Below are the code and all the weights of a small trained network. Each question names an input and a class and asks about switching units off, where a switched-off unit gives its printed mean instead of its output.

import numpy as np


def w(rows, s, z=0):
    codes = np.array(rows[::2]) - 128.0
    scale = np.full(codes.shape[1], s)
    scale[-1] = z or s
    return codes * scale


def f(y):
    return np.maximum(y, 0)


def log_softmax(a):
    a = a - a.max(-1, keepdims=True)
    return a - np.log(np.exp(a).sum(-1, keepdims=True))


def net(x, mask):
    res = np.array(x, float).reshape(1, 7) / 4 @ E
    y = f(res @ A[0][:, :-1].T + A[0][:, -1])
    res = res + np.where(mask, y, B[0][:, -1]) @ B[0][:, :-1]
    return log_softmax(res[-1] @ U[:, :-1].T + U[:, -1])


A, B = {}, {}
E = w([
[130,129,126,130,126,127,129,130],'x0',
[123,123,135,124,136,133,126,125],'x1',
[123,112,241,102,35,72,130,82],'x2',
[150,58,112,240,98,187,104,95],'x3',
[126,123,129,120,123,136,124,132],'x4',
[130,130,127,131,128,125,129,128],'x5',
[85,74,171,160,144,94,169,252],'x6',
],0.013)
A[0] = w([
[128,116,100,143,144,145,120,178,116],'N1',
[141,109,141,161,144,142,133,192,151],'N2',
[118,102,184,144,123,92,145,239,120],'N3',
[129,109,88,162,138,133,114,130,116],'N4',
[119,174,169,16,76,65,134,108,150],'N5',
[136,50,201,215,74,143,101,71,6],'N6',
[90,115,189,162,123,105,120,79,103],'N7',
[126,141,70,141,178,191,115,100,126],'N8',
[125,88,28,224,195,227,127,127,124],'N9',
[122,85,65,174,169,152,117,117,118],'N10',
[102,92,122,170,133,142,124,194,131],'N11',
[138,149,77,125,91,183,134,56,125],'N12',
[96,156,198,71,154,35,104,146,116],'N13',
[112,209,6,23,247,142,128,216,203],'N14',
[135,175,84,93,115,164,104,17,255],'N15',
[124,96,170,149,123,54,157,251,112],'N16',
[129,81,173,173,85,146,129,95,40],'N17',
],0.013,0.007)
B[0] = w([
[79,105,135,129,142,145,103,127,163],'N1',
[96,110,149,159,129,150,155,132,176],'N2',
[124,128,140,117,165,92,118,218,211],'N3',
[126,162,135,131,165,146,126,117,159],'N4',
[102,212,192,86,113,148,116,54,229],'N5',
[145,51,41,168,97,74,172,137,208],'N6',
[129,121,61,113,119,94,126,135,171],'N7',
[176,131,144,98,150,137,138,175,185],'N8',
[162,195,207,101,190,193,103,161,240],'N9',
[120,146,173,100,93,193,108,173,183],'N10',
[75,92,168,147,123,144,116,123,184],'N11',
[175,98,90,58,146,100,131,138,197],'N12',
[147,188,137,77,139,90,121,183,204],'N13',
[134,15,2,177,75,38,158,106,254],'N14',
[206,144,64,44,80,163,141,133,243],'N15',
[151,141,142,159,137,105,126,249,222],'N16',
[110,88,52,144,131,82,116,120,174],'N17',
],0.022,0.023)
U = w([
[174,87,45,87,60,138,167,69,253],'0',
[179,211,164,27,152,141,101,226,104],'1',
[64,72,108,190,113,68,150,176,199],'2',
[68,101,222,187,195,229,93,164,53],'3',
[131,254,155,29,56,142,112,16,32],'4',
],0.0067,0.0037)

Each question gives the input, the list of numbers given to net, and the class t.
The units are the neurons (one row each of A and B). Each row of codes is followed by its name. A weight is (code - 128) times the scale printed after its matrix; where a second scale follows, it is the last column's (A, B and U).
mask holds one flag per neuron, in row order. A switched-off neuron (its flag False) gives its mean, the last column of its row in B, instead of its output. The means were averaged over made-up inputs and are rounded, as every weight is.
A unit's drop is (log p(t) with every unit on - log p(t) with that unit switched off) / (log p(t) with every unit on - log p(t) with every unit switched off).
The circuit of an input: a set's keep is (log p(t) with only the set's units on - log p(t) with every unit switched off) / (log p(t) with every unit on - log p(t) with every unit switched off). Starting from the 12 units with the biggest drops (on a tie, the unit counted first), units are removed one at a time, each time the one whose removal leaves the highest keep (on an exact tie, the one counted first), for as long as the keep stays at least 0.8.
circuit, biggest first: the units of the circuit, biggest drop first
k most important neurons: the k neurons with the biggest drops, biggest first
drop of u: that unit's drop, to one decimal
input [5,2,-6,-3,5,0,-6], class 0: circuit, biggest first : (N14)
input [-7,2,-8,-4,-8,1,0], class 0: 2 most important neurons : (N14 N16)
input [6,-6,2,-6,-3,-5,0], class 4: circuit, biggest first : (N5 N9)
input [6,-7,0,-4,-2,-5,-3], class 0: 2 most important neurons : (N9 N14)
input [4,-8,8,2,-8,7,2], class 2: 2 most important neurons : (N15 N6)
input [6,2,8,-5,6,6,0], class 4: 2 most important neurons : (N5 N9)
input [7,6,-4,1,-3,-6,1], class 3: 2 most important neurons : (N15 N9)
input [3,1,-6,-7,7,-1,1], class 2: 2 most important neurons : (N15 N14)
input [6,6,3,-4,-2,2,0], class 4: 2 most important neurons : (N5 N9)
input [6,-1,8,0,-2,2,-8], class 4: 2 most important neurons : (N5 N14)
input [-1,-1,-8,8,6,-8,1], class 3: 2 most important neurons : (N15 N11)
input [-3,-1,8,0,-2,-1,-6], class 4: 2 most important neurons : (N5 N14)
input [3,-5,0,6,-8,-2,7], class 3: 2 most important neurons : (N14 N9)
input [-7,-5,7,4,0,-3,1], class 2: circuit, biggest first : (N15)
input [2,7,2,-1,-3,-1,-4], class 4: drop of N14 : 0.4
input [0,-4,-8,-1,-6,0,4], class 2: drop of N14 : 3.0
input [-1,-4,-3,-5,3,-1,3], class 2: drop of N10 : 0.0
